Below is a small trained network, with its code and all its weights. Each question gives an input and a class and asks what happens when units are switched off, that is, made to give their printed mean instead of their output.

import numpy as np


def w(rows, s, z=0):
    codes = np.array(rows[::2]) - 128.0
    scale = np.full(codes.shape[1], s)
    scale[-1] = z or s
    return codes * scale


def norm(h):
    return h / np.sqrt((h * h).mean(-1, keepdims=True) + 1e-5)


def f(y):
    return np.maximum(y, 0)


def log_softmax(a):
    a = a - a.max(-1, keepdims=True)
    return a - np.log(np.exp(a).sum(-1, keepdims=True))


def net(x, mask):
    res = np.array(x, float).reshape(1, 8) / 4 @ E
    u = 0
    for l in range(3):
        y = f(norm(res) @ A[l][:, :-1].T + A[l][:, -1])
        res = res + np.where(mask[u : u + 10], y, B[l][:, -1]) @ B[l][:, :-1]
        u += 10
    return log_softmax(norm(res)[-1] @ U[:, :-1].T + U[:, -1])


A, B = {}, {}
E = w([
[71,95,162,77,159,130,226,140,151],'x0',
[185,118,127,101,210,5,112,123,102],'x1',
[158,119,70,171,135,125,177,29,186],'x2',
[166,61,188,75,91,134,77,60,162],'x3',
[128,128,122,121,129,129,127,129,126],'x4',
[126,120,111,116,127,130,126,129,122],'x5',
[128,114,123,132,125,129,131,134,123],'x6',
[129,117,123,129,127,129,128,133,124],'x7',
],0.015)
A[0] = w([
[189,98,26,143,143,171,167,79,169,63],'0.n1',
[117,21,218,60,88,144,45,33,153,25],'0.n2',
[115,120,155,97,119,131,102,82,137,34],'0.n3',
[108,142,88,141,113,120,88,118,121,77],'0.n4',
[129,150,147,110,30,188,134,132,184,46],'0.n5',
[84,86,172,36,137,127,210,166,219,18],'0.n6',
[190,148,105,84,168,159,150,109,109,89],'0.n7',
[150,139,102,169,78,124,4,105,117,58],'0.n8',
[102,121,191,59,127,147,72,208,85,21],'0.n9',
[90,181,81,132,137,115,139,148,131,2],'0.n10',
],0.011,0.0082)
B[0] = w([
[63,136,152,124,44,58,107,142,107,221],'0.n1',
[228,114,104,93,116,133,181,219,233,254],'0.n2',
[167,100,134,123,132,132,146,132,160,141],'0.n3',
[153,176,131,117,123,139,118,141,114,149],'0.n4',
[78,45,122,146,187,138,30,123,134,191],'0.n5',
[204,139,131,150,129,184,181,74,5,205],'0.n6',
[96,110,171,161,104,108,124,154,129,146],'0.n7',
[198,148,157,100,115,190,197,91,37,228],'0.n8',
[76,150,189,135,46,62,115,155,112,196],'0.n9',
[153,114,98,132,149,127,138,178,127,140],'0.n10',
],0.011,0.0078)
A[1] = w([
[85,213,82,157,164,134,147,162,153,3],'1.n1',
[132,110,56,175,120,107,170,10,218,60],'1.n2',
[74,201,57,206,177,121,170,218,75,107],'1.n3',
[55,131,117,127,117,217,109,184,197,67],'1.n4',
[110,138,162,76,159,159,181,87,120,16],'1.n5',
[143,125,140,117,118,218,143,122,137,97],'1.n6',
[140,148,145,71,122,124,121,120,187,64],'1.n7',
[161,120,151,73,218,33,129,135,125,101],'1.n8',
[83,123,186,107,141,126,64,160,132,52],'1.n9',
[88,165,130,141,90,166,151,131,95,118],'1.n10',
],0.012,0.0065)
B[1] = w([
[199,58,109,84,135,140,161,146,199,158],'1.n1',
[28,243,225,17,48,53,108,242,95,214],'1.n2',
[237,85,168,59,97,190,151,150,255,254],'1.n3',
[52,61,69,177,162,91,57,52,153,177],'1.n4',
[119,144,114,79,142,167,137,117,51,147],'1.n5',
[99,139,73,191,185,129,109,129,135,187],'1.n6',
[136,141,85,132,190,141,185,178,186,154],'1.n7',
[42,48,84,238,172,118,48,68,148,224],'1.n8',
[87,180,126,73,86,64,157,109,155,154],'1.n9',
[158,85,113,121,149,18,75,77,119,195],'1.n10',
],0.0093,0.0086)
A[2] = w([
[89,107,155,129,176,155,248,83,87,81],'2.n1',
[94,159,186,105,73,87,107,160,89,85],'2.n2',
[114,108,120,175,220,80,73,96,115,77],'2.n3',
[95,132,145,147,69,133,96,196,98,86],'2.n4',
[89,89,135,84,183,128,204,116,83,93],'2.n5',
[129,170,66,153,158,144,163,206,150,65],'2.n6',
[176,193,130,159,133,180,115,81,65,92],'2.n7',
[84,177,128,98,48,68,139,168,80,81],'2.n8',
[194,204,87,172,113,156,86,79,81,3],'2.n9',
[42,118,84,171,116,215,109,91,117,84],'2.n10',
],0.013,0.0059)
B[2] = w([
[204,216,71,93,52,153,81,177,2,194],'2.n1',
[55,245,97,104,186,123,190,136,184,249],'2.n2',
[3,64,60,205,114,235,61,63,120,204],'2.n3',
[74,153,140,93,194,48,200,126,129,206],'2.n4',
[196,236,103,177,65,179,123,78,51,190],'2.n5',
[219,64,166,88,112,159,180,108,192,149],'2.n6',
[123,168,114,157,86,182,226,105,36,200],'2.n7',
[19,145,232,126,196,98,159,133,130,255],'2.n8',
[171,185,93,85,103,158,145,172,27,203],'2.n9',
[136,109,65,252,194,53,69,49,102,183],'2.n10',
],0.0091,0.0072)
U = w([
[206,78,144,93,128,161,149,144,216,159],'0',
[61,173,170,106,136,94,141,140,122,220],'1',
[175,159,116,133,118,181,136,111,4,109],'2',
[75,71,95,210,166,137,62,81,132,2],'3',
],0.022,0.0026)

Each question gives the input, the list of numbers given to net, and the class t.
The units are the neurons (one row each of A and B). Each row of codes is followed by its name. A weight is (code - 128) times the scale printed after its matrix; where a second scale follows, it is the last column's (A, B and U).
mask holds one flag per neuron, layer by layer. A switched-off neuron (its flag False) gives its mean, the last column of its row in B, instead of its output. The means were averaged over made-up inputs and are rounded, as every weight is.
A unit's drop is (log p(t) with every unit on - log p(t) with that unit switched off) / (log p(t) with every unit on - log p(t) with every unit switched off).
The circuit of an input: a set's keep is (log p(t) with only the set's units on - log p(t) with every unit switched off) / (log p(t) with every unit on - log p(t) with every unit switched off). Starting from the 12 units with the biggest drops (on a tie, the unit counted first), units are removed one at a time, each time the one whose removal leaves the highest keep (on an exact tie, the one counted first), for as long as the keep stays at least 0.8.
circuit, biggest first: the units of the circuit, biggest drop first
k most important neurons: the k neurons with the biggest drops, biggest first
top k neurons in layer l: the k neurons of layer l with the biggest drops, biggest first
drop of u: that unit's drop, to one decimal
input [-1,8,-3,6,7,7,-3,0], class 3: circuit, biggest first : [1.n8]
input [-8,7,8,-8,1,1,-7,-5], class 0: circuit, biggest first : [1.n3, 2.n6]
input [-1,5,-4,-4,-7,0,0,6], class 3: 2 most important neurons : [1.n8, 1.n2]
input [0,8,7,7,3,1,7,-6], class 3: 2 most important neurons : [1.n8, 1.n3]
input [7,2,-2,6,-8,7,-5,6], class 2: 3 most important neurons : [0.n6, 1.n3, 2.n1]
input [-7,-8,-3,0,2,4,5,7], class 3: 4 most important neurons : [0.n5, 0.n6, 2.n10, 1.n4]
input [5,-2,-4,4,-1,-3,-5,-1], class 2: 4 most important neurons : [0.n6, 1.n3, 1.n2, 0.n1]
input [-1,-4,5,0,-7,-2,6,-1], class 1: 2 most important neurons : [1.n2, 1.n8]
input [-4,-2,4,-1,3,-1,6,-8], class 1: 4 most important neurons : [0.n6, 0.n1, 2.n8, 1.n3]
input [2,1,0,-2,7,-1,1,4], class 0: circuit, biggest first : [1.n3, 0.n8]
input [5,4,2,-4,0,-3,-2,-7], class 2: 2 most important neurons : [0.n6, 0.n2]
input [5,4,-1,5,-4,1,4,-6], class 0: top 2 neurons in layer 0 : [0.n2, 0.n8]
input [7,-3,-2,-7,4,-7,-4,0], class 0: 3 most important neurons : [1.n3, 0.n8, 1.n1]
input [-2,4,0,-5,6,7,7,-4], class 0: circuit, biggest first : [1.n3]
input [1,-7,-8,8,8,-1,-1,-4], class 0: 2 most important neurons : [0.n2, 1.n2]
input [7,-4,2,-6,2,7,4,2], class 2: top 2 neurons in layer 2 : [2.n1, 2.n5]
input [-8,8,8,5,-5,6,2,3], class 1: 2 most important neurons : [1.n2, 0.n6]
input [4,8,7,-7,7,1,-5,2], class 3: 2 most important neurons : [1.n8, 0.n2]
input [-4,-6,-1,2,-6,8,0,6], class 3: top 2 neurons in layer 0 : [0.n5, 0.n6]
input [4,-6,8,3,7,0,8,0], class 1: circuit, biggest first : [1.n2]
input [6,-1,-2,5,6,0,0,-7], class 2: 2 most important neurons : [0.n6, 1.n3]
input [0,5,3,-3,-4,6,2,4], class 3: drop of 1.n8 : 1.6
input [4,3,3,1,8,-1,-7,-6], class 2: drop of 0.n6 : 0.9
input [2,5,3,0,-3,8,-8,-2], class 3: drop of 1.n8 : 1.1
